Below is a small trained network, with its code and all its weights. Each question gives an input and a class and asks what happens when units are switched off, that is, made to give their printed mean instead of their output.

import numpy as np


def w(rows, s, z=0):
    codes = np.array(rows[::2]) - 128.0
    scale = np.full(codes.shape[1], s)
    scale[-1] = z or s
    return codes * scale


def norm(h):
    return h / np.sqrt((h * h).mean(-1, keepdims=True) + 1e-5)


def f(y):
    return y / 2 * (1 + np.tanh(0.7978845608 * (y + 0.044715 * y**3)))


def log_softmax(a):
    a = a - a.max(-1, keepdims=True)
    return a - np.log(np.exp(a).sum(-1, keepdims=True))


def net(x, mask):
    res = np.array(x, float).reshape(1, 3) / 4 @ E
    u = 0
    for l in range(4):
        y = f(norm(res) @ A[l][:, :-1].T + A[l][:, -1])
        res = res + np.where(mask[u : u + 4], y, B[l][:, -1]) @ B[l][:, :-1]
        u += 4
    return log_softmax(norm(res)[-1] @ U[:, :-1].T + U[:, -1])


A, B = {}, {}
E = w([
[107,89,79,175,152,14],'x0',
[139,171,254,185,155,141],'x1',
[192,226,92,27,191,125],'x2',
],0.0084)
A[0] = w([
[181,195,97,39,161,98,62],'0.n1',
[156,155,222,129,116,201,82],'0.n2',
[134,113,157,254,134,133,249],'0.n3',
[63,97,27,76,15,150,14],'0.n4',
],0.0093,0.002)
B[0] = w([
[153,211,124,168,113,161,255],'0.n1',
[131,104,117,2,114,158,229],'0.n2',
[172,97,184,116,144,42,226],'0.n3',
[75,72,71,166,65,145,235],'0.n4',
],0.012,0.0061)
A[1] = w([
[101,66,66,135,52,146,45],'1.n1',
[149,91,152,159,103,62,92],'1.n2',
[39,61,66,51,85,193,254],'1.n3',
[158,97,254,101,106,103,127],'1.n4',
],0.0083,0.0039)
B[1] = w([
[82,106,105,202,86,96,184],'1.n1',
[115,101,87,102,143,29,161],'1.n2',
[10,118,111,180,23,217,254],'1.n3',
[120,96,123,74,108,122,204],'1.n4',
],0.011,0.0071)
A[2] = w([
[110,73,197,180,226,77,192],'2.n1',
[166,17,233,113,78,254,116],'2.n2',
[109,70,234,123,38,19,174],'2.n3',
[98,100,128,193,71,142,2],'2.n4',
],0.0068,0.0044)
B[2] = w([
[99,99,86,77,173,56,172],'2.n1',
[245,133,139,88,64,201,203],'2.n2',
[233,116,5,38,210,2,254],'2.n3',
[135,175,109,177,58,158,142],'2.n4',
],0.01,0.0054)
A[3] = w([
[93,139,131,198,172,95,182],'3.n1',
[197,210,79,158,162,211,253],'3.n2',
[62,126,144,254,120,96,110],'3.n3',
[172,157,88,83,82,142,130],'3.n4',
],0.0096,0.0017)
B[3] = w([
[241,33,58,36,116,168,143],'3.n1',
[48,237,173,213,154,58,254],'3.n2',
[133,36,137,130,87,6,179],'3.n3',
[132,151,210,151,202,254,201],'3.n4',
],0.0088,0.0068)
U = w([
[50,41,44,202,6,152,149],'0',
[189,93,162,38,75,229,100],'1',
[116,65,168,212,170,195,3],'2',
[103,237,160,178,150,174,225],'3',
[153,62,90,85,124,85,250],'4',
[70,155,156,139,68,221,62],'5',
],0.011,0.0048)

Each question gives the input, the list of numbers given to net, and the class t.
The units are the neurons (one row each of A and B). Each row of codes is followed by its name. A weight is (code - 128) times the scale printed after its matrix; where a second scale follows, it is the last column's (A, B and U).
mask holds one flag per neuron, layer by layer. A switched-off neuron (its flag False) gives its mean, the last column of its row in B, instead of its output. The means were averaged over made-up inputs and are rounded, as every weight is.
A unit's drop is (log p(t) with every unit on - log p(t) with that unit switched off) / (log p(t) with every unit on - log p(t) with every unit switched off).
The circuit of an input: a set's keep is (log p(t) with only the set's units on - log p(t) with every unit switched off) / (log p(t) with every unit on - log p(t) with every unit switched off). Starting from the 12 units with the biggest drops (on a tie, the unit counted first), units are removed one at a time, each time the one whose removal leaves the highest keep (on an exact tie, the one counted first), for as long as the keep stays at least 0.8.
units of the circuit, in order: the units of the circuit, biggest drop first
unit that matters most: the unit with the biggest drop
top k neurons: the k neurons with the biggest drops, biggest first
top k neurons in layer l: the k neurons of layer l with the biggest drops, biggest first
drop of u: that unit's drop, to one decimal
input [-3,2,-7], class 4: unit that matters most	0.n3
input [-3,-4,3], class 3: top 3 neurons	(0.n1, 0.n2, 3.n2)
input [-8,1,-8], class 1: top 2 neurons in layer 0	(0.n3, 0.n4)
input [-3,6,-2], class 1: top 2 neurons	(0.n2, 2.n2)
input [8,-5,-8], class 4: units of the circuit, in order	(0.n3, 2.n3)
input [-7,8,-5], class 1: top 2 neurons	(0.n2, 2.n2)
input [-8,1,-3], class 1: top 2 neurons in layer 0	(0.n4, 0.n1)
input [-2,-4,3], class 3: top 2 neurons	(0.n1, 0.n2)
input [-8,1,6], class 3: top 3 neurons	(3.n2, 0.n1, 0.n4)
input [-4,2,-5], class 1: top 2 neurons	(0.n2, 2.n2)
input [-6,-5,4], class 5: top 2 neurons in layer 0	(0.n4, 0.n3)
input [8,-7,5], class 0: drop of 2.n3	0.1
input [7,5,0], class 4: drop of 1.n3	0.0
input [-8,0,-4], class 1: units of the circuit, in order	(2.n2)
input [-5,3,-4], class 1: drop of 0.n2	0.3
